Here is a tiny trained network, its code and every weight. The questions are about switching its units off for an input and a target symbol, where a switched-off unit gives its printed mean instead of its output.

import numpy as np


def w(rows, s, z=0):
    codes = np.array(rows[::2]) - 128.0
    scale = np.full(codes.shape[1], s)
    scale[-1] = z or s
    return codes * scale


def softmax(a):
    e = np.exp(a - a.max(-1, keepdims=True))
    return e / e.sum(-1, keepdims=True)


def log_softmax(a):
    a = a - a.max(-1, keepdims=True)
    return a - np.log(np.exp(a).sum(-1, keepdims=True))


def net(x, mask):
    ids = ['ΓΔΘΠΨεηστφω'.index(c) for c in x.split()]
    T = len(ids)
    res = E[ids] + P[:T]
    u = 0
    for l in range(2):
        r = res
        for j in range(3):
            rows = slice(2 * j, 2 * j + 2)
            q, k, v = (r @ M[l][rows].T for M in (Q, K, V))
            z = softmax(np.where(np.tri(T) > 0, q @ k.T / 2**0.5, -1e9)) @ v
            o = O[l][rows]
            res = res + np.where(mask[u + j], z, o[:, -1]) @ o[:, :-1]
        u += 3
    return log_softmax(res[-1] @ U[:, :-1].T + U[:, -1])


Q, K, V, O = {}, {}, {}, {}
E = w([
[177,196,1],'Γ',
[191,239,101],'Δ',
[174,68,49],'Θ',
[119,79,127],'Π',
[212,204,156],'Ψ',
[229,122,203],'ε',
[97,115,96],'η',
[147,146,113],'σ',
[81,177,38],'τ',
[208,83,14],'φ',
[73,237,241],'ω',
],0.011)
P = w([
[90,37,162],'0',
[209,230,84],'1',
[193,238,81],'2',
[195,224,87],'3',
[192,235,81],'4',
[192,255,45],'5',
[185,245,48],'6',
[182,247,46],'7',
],0.0055)
Q[0] = w([
[1,127,185],'L0H0',
[106,225,185],'L0H0',
[205,171,107],'L0H1',
[89,180,239],'L0H1',
[92,191,28],'L0H2',
[76,193,123],'L0H2',
],0.0083)
K[0] = w([
[112,203,85],'L0H0',
[4,165,144],'L0H0',
[74,74,190],'L0H1',
[95,200,121],'L0H1',
[113,178,192],'L0H2',
[84,166,148],'L0H2',
],0.013)
V[0] = w([
[179,30,189],'L0H0',
[91,190,130],'L0H0',
[120,238,42],'L0H1',
[147,154,251],'L0H1',
[254,187,67],'L0H2',
[186,193,92],'L0H2',
],0.0094)
O[0] = w([
[126,197,27,142],'L0H0',
[130,133,191,125],'L0H0',
[146,105,250,131],'L0H1',
[160,220,119,177],'L0H1',
[253,150,118,254],'L0H2',
[241,134,160,212],'L0H2',
],0.0082,0.007)
Q[1] = w([
[109,154,160],'L1H0',
[159,255,196],'L1H0',
[83,193,181],'L1H1',
[204,111,125],'L1H1',
[169,134,129],'L1H2',
[80,68,156],'L1H2',
],0.0083)
K[1] = w([
[82,132,140],'L1H0',
[113,224,255],'L1H0',
[124,169,105],'L1H1',
[5,117,34],'L1H1',
[21,136,131],'L1H2',
[187,85,56],'L1H2',
],0.0083)
V[1] = w([
[118,163,193],'L1H0',
[46,56,103],'L1H0',
[100,254,102],'L1H1',
[90,99,40],'L1H1',
[31,146,90],'L1H2',
[69,59,229],'L1H2',
],0.0096)
O[1] = w([
[111,90,189,157],'L1H0',
[213,164,134,3],'L1H0',
[52,117,161,165],'L1H1',
[133,254,125,160],'L1H1',
[96,147,217,118],'L1H2',
[228,139,175,96],'L1H2',
],0.0096,0.019)
U = w([
[177,31,57,38],'Γ',
[110,2,94,28],'Δ',
[146,159,93,58],'Θ',
[113,211,134,3],'Π',
[74,15,95,239],'Ψ',
[31,119,99,174],'ε',
[150,175,149,112],'η',
[122,108,119,173],'σ',
[214,108,149,216],'τ',
[164,112,54,150],'φ',
[71,69,199,57],'ω',
],0.0069,0.0035)

Each question gives the input, a string of symbols that net reads in full, and the target symbol t.
The units are the heads (2 rows each of Q, K, V and O). Each row of codes is followed by its name. A weight is (code - 128) times the scale printed after its matrix; where a second scale follows, it is the last column's (O and U).
mask holds one flag per head, layer by layer. A switched-off head (its flag False) gives its mean, the last column of its rows in O, instead of its output. The means were averaged over made-up inputs and are rounded, as every weight is.
A unit's drop is (log p(t) with every unit on - log p(t) with that unit switched off) / (log p(t) with every unit on - log p(t) with every unit switched off).
The circuit of an input: a set's keep is (log p(t) with only the set's units on - log p(t) with every unit switched off) / (log p(t) with every unit on - log p(t) with every unit switched off). Starting from all 6 units, units are removed one at a time, each time the one whose removal leaves the highest keep (on an exact tie, the one counted first), for as long as the keep stays at least 0.8.
circuit, biggest first: the units of the circuit, biggest drop first
unit that matters most: the unit with the biggest drop
which heads matter: for each layer, one digit per head in row order, 1 if its drop is at least 0.15 and else 0, layers parted by /
drop when u is switched off: that unit's drop, to one decimal
input Ψ η Ψ Ψ, target Ψ: circuit, biggest first : [L1H1; L1H2]
input ω ω Θ Δ ε ε, target ω: unit that matters most : L0H1
input ε τ Γ ε Ψ τ Γ, target ε: circuit, biggest first : [L1H2; L0H1; L1H1]
input ε ε Ψ σ, target ε: which heads matter : 110 / 001
input ω τ Γ ω σ η τ Ψ, target ω: circuit, biggest first : [L0H1; L1H1; L1H0; L0H0]
input τ ε ε Γ ε Γ, target τ: circuit, biggest first : [L0H2; L1H2; L0H1; L0H0]
input τ Θ ε Π ε ε ω, target ω: circuit, biggest first : [L1H0; L0H0]
input ε ε ε τ, target ε: circuit, biggest first : [L0H1; L1H2; L0H0]
input ω φ τ τ τ Ψ τ τ, target Ψ: circuit, biggest first : [L1H1; L0H0]
input φ σ ε, target φ: circuit, biggest first : [L1H1; L1H2; L0H1]
input φ φ η Ψ ε ε ε η, target φ: circuit, biggest first : [L0H1; L1H1; L1H2; L0H2]
input ε ε ε Ψ, target ε: circuit, biggest first : [L0H1; L1H2; L0H0]
input Ψ η Ψ ε ε, target Ψ: circuit, biggest first : [L1H1; L1H2]
input Ψ Ψ τ τ τ Δ, target Ψ: unit that matters most : L1H1
input φ ε φ σ Γ, target φ: circuit, biggest first : [L1H1; L1H2; L0H2]
input ε τ ε σ Π Δ σ, target ε: circuit, biggest first : [L1H2; L0H1; L0H0; L1H1]
input Γ τ ω ω Γ Θ, target Γ: which heads matter : 110 / 011
input ε Ψ Γ φ ε Δ, target ε: which heads matter : 110 / 101
input Ψ ε ε ε η τ ε η, target Ψ: which heads matter : 000 / 011
input τ τ τ σ, target τ: unit that matters most : L0H1
input ω τ ε φ φ ε Π, target ω: which heads matter : 011 / 011
input Ψ ω ω η σ, target Ψ: drop when L1H0 is switched off : 0.3
input Ψ τ Ψ Ψ, target Ψ: drop when L0H0 is switched off : 0.1
input φ φ ω Γ τ ε, target τ: drop when L0H2 is switched off : 0.4
